Here is a tiny trained network, its code and every weight. The questions are about switching its units off for an input and a class, where a switched-off unit gives its printed mean instead of its output.

import numpy as np


def w(rows, s, z=0):
    codes = np.array(rows[::2]) - 128.0
    scale = np.full(codes.shape[1], s)
    scale[-1] = z or s
    return codes * scale


def f(y):
    return y / 2 * (1 + np.tanh(0.7978845608 * (y + 0.044715 * y**3)))


def log_softmax(a):
    a = a - a.max(-1, keepdims=True)
    return a - np.log(np.exp(a).sum(-1, keepdims=True))


def net(x, mask):
    res = np.array(x, float).reshape(1, 6) / 4 @ E
    y = f(res @ A[0][:, :-1].T + A[0][:, -1])
    res = res + np.where(mask, y, B[0][:, -1]) @ B[0][:, :-1]
    return log_softmax(res[-1] @ U[:, :-1].T + U[:, -1])


A, B = {}, {}
E = w([
[125,130,126,130,126,128,127],'x0',
[71,18,141,182,196,40,159],'x1',
[220,103,115,147,140,101,18],'x2',
[82,190,211,69,124,75,38],'x3',
[130,62,72,1,70,80,111],'x4',
[125,128,123,125,129,126,123],'x5',
],0.0073)
A[0] = w([
[207,52,136,33,78,101,116,140],'N1',
[145,109,172,119,57,216,106,51],'N2',
[89,128,135,103,106,188,140,164],'N3',
[190,68,109,134,149,97,43,184],'N4',
[191,232,125,121,1,167,162,64],'N5',
[99,96,49,59,82,148,94,123],'N6',
[67,130,101,81,150,124,211,196],'N7',
[176,119,122,65,68,72,180,132],'N8',
[88,192,217,152,98,153,225,170],'N9',
[99,49,175,161,155,70,121,133],'N10',
[92,139,186,98,122,107,71,94],'N11',
[169,100,57,132,162,195,173,27],'N12',
[212,153,111,164,153,115,79,254],'N13',
[194,158,82,124,90,180,106,100],'N14',
[46,172,206,115,128,32,77,50],'N15',
[73,68,120,168,172,82,129,67],'N16',
[220,136,60,149,157,99,148,178],'N17',
[182,95,44,150,144,166,163,70],'N18',
[87,35,135,66,72,102,129,126],'N19',
[135,180,114,133,85,183,115,32],'N20',
[119,89,63,57,114,141,122,87],'N21',
[153,130,149,222,107,174,136,152],'N22',
[104,188,91,62,146,227,61,92],'N23',
[111,187,198,44,166,112,73,73],'N24',
[152,88,49,142,158,168,163,66],'N25',
[116,80,45,138,79,218,186,106],'N26',
[103,151,193,198,116,154,105,109],'N27',
[62,127,108,65,74,124,178,180],'N28',
[156,159,162,243,143,190,147,97],'N29',
[174,96,158,166,76,96,71,153],'N30',
],0.0086,0.0046)
B[0] = w([
[143,148,75,206,178,134,114,253],'N1',
[166,123,192,142,58,44,223,142],'N2',
[110,82,122,141,124,147,87,168],'N3',
[27,65,149,105,137,185,79,247],'N4',
[148,33,214,210,21,55,142,223],'N5',
[130,154,104,193,131,81,80,211],'N6',
[99,57,164,140,128,220,34,239],'N7',
[162,169,53,185,158,100,79,193],'N8',
[104,87,149,132,215,198,75,246],'N9',
[144,66,155,170,20,90,187,230],'N10',
[133,166,88,37,142,171,235,181],'N11',
[153,182,153,36,125,99,182,183],'N12',
[83,86,86,136,135,232,99,243],'N13',
[93,52,231,124,68,114,143,192],'N14',
[204,197,64,44,136,132,220,224],'N15',
[160,90,217,164,21,34,154,199],'N16',
[95,109,116,80,129,229,161,206],'N17',
[162,168,117,1,133,127,219,200],'N18',
[177,156,72,198,125,117,103,232],'N19',
[129,119,173,174,79,35,145,151],'N20',
[205,189,80,168,151,88,35,187],'N21',
[153,181,82,151,156,131,103,204],'N22',
[151,102,158,177,99,113,193,187],'N23',
[143,141,89,57,133,169,226,203],'N24',
[186,187,104,41,89,99,199,188],'N25',
[122,162,118,60,165,176,168,238],'N26',
[191,214,94,185,197,99,92,175],'N27',
[47,140,122,173,148,217,96,225],'N28',
[169,159,75,171,171,89,74,229],'N29',
[41,98,140,105,152,200,170,185],'N30',
],0.0064,0.0061)
U = w([
[168,156,103,6,145,135,207,86],'0',
[140,65,180,148,78,62,155,55],'1',
[114,110,118,112,147,163,117,242],'2',
[175,163,86,150,184,105,65,1],'3',
[63,82,141,86,151,207,93,16],'4',
],0.011,0.0056)

Each question gives the input, the list of numbers given to net, and the class t.
The units are the neurons (one row each of A and B). Each row of codes is followed by its name. A weight is (code - 128) times the scale printed after its matrix; where a second scale follows, it is the last column's (A, B and U).
mask holds one flag per neuron, in row order. A switched-off neuron (its flag False) gives its mean, the last column of its row in B, instead of its output. The means were averaged over made-up inputs and are rounded, as every weight is.
A unit's drop is (log p(t) with every unit on - log p(t) with that unit switched off) / (log p(t) with every unit on - log p(t) with every unit switched off).
The circuit of an input: a set's keep is (log p(t) with only the set's units on - log p(t) with every unit switched off) / (log p(t) with every unit on - log p(t) with every unit switched off). Starting from the 12 units with the biggest drops (on a tie, the unit counted first), units are removed one at a time, each time the one whose removal leaves the highest keep (on an exact tie, the one counted first), for as long as the keep stays at least 0.8.
circuit, biggest first: the units of the circuit, biggest drop first
most important unit: the unit with the biggest drop
k most important neurons: the k neurons with the biggest drops, biggest first
drop when u is switched off: that unit's drop, to one decimal
input [-7,0,-3,8,-6,2], class 0: most important unit : N15
input [-7,7,8,-8,-3,-5], class 0: circuit, biggest first : [N18; N25]
input [-7,6,-4,3,-3,0], class 1: circuit, biggest first : [N16; N10]
input [-1,-4,-3,4,-6,4], class 3: circuit, biggest first : [N27; N29]
input [-7,4,-7,4,-7,0], class 3: 2 most important neurons : [N27; N29]
input [1,-5,-2,-2,-7,-4], class 3: 3 most important neurons : [N29; N27; N22]
input [0,4,6,-6,2,2], class 0: circuit, biggest first : [N18; N25]
input [8,8,-5,-7,-4,5], class 1: 2 most important neurons : [N16; N10]
input [5,-6,2,-4,-2,-2], class 1: circuit, biggest first : [N5; N14]
input [-4,0,-7,-1,-4,-4], class 4: 2 most important neurons : [N9; N7]
input [4,0,5,6,4,1], class 0: 3 most important neurons : [N15; N24; N11]
input [6,8,-8,-6,-7,1], class 1: 4 most important neurons : [N16; N10; N13; N4]
input [8,5,6,2,7,-2], class 3: 2 most important neurons : [N1; N19]
input [-2,7,-4,-2,7,-4], class 1: circuit, biggest first : [N16]
input [7,-1,8,-6,7,2], class 4: 2 most important neurons : [N4; N17]
input [4,-8,8,8,-5,-5], class 0: 2 most important neurons : [N24; N11]
input [-4,1,-8,2,6,-2], class 4: 2 most important neurons : [N7; N28]
input [3,7,2,8,-2,3], class 0: 2 most important neurons : [N15; N11]
input [-4,3,-6,0,-1,5], class 4: 2 most important neurons : [N7; N9]
input [-1,8,-5,5,0,0], class 1: circuit, biggest first : [N16]
input [6,-8,-1,-5,8,6], class 1: 2 most important neurons : [N5; N14]
input [1,-2,-3,-7,-6,-1], class 0: drop when N25 is switched off : 0.1
input [7,3,-3,3,-8,-1], class 3: drop when N27 is switched off : 0.1
input [4,4,3,0,-4,-4], class 1: drop when N27 is switched off : -0.1
input [4,-2,3,-7,4,6], class 0: drop when N18 is switched off : 0.2
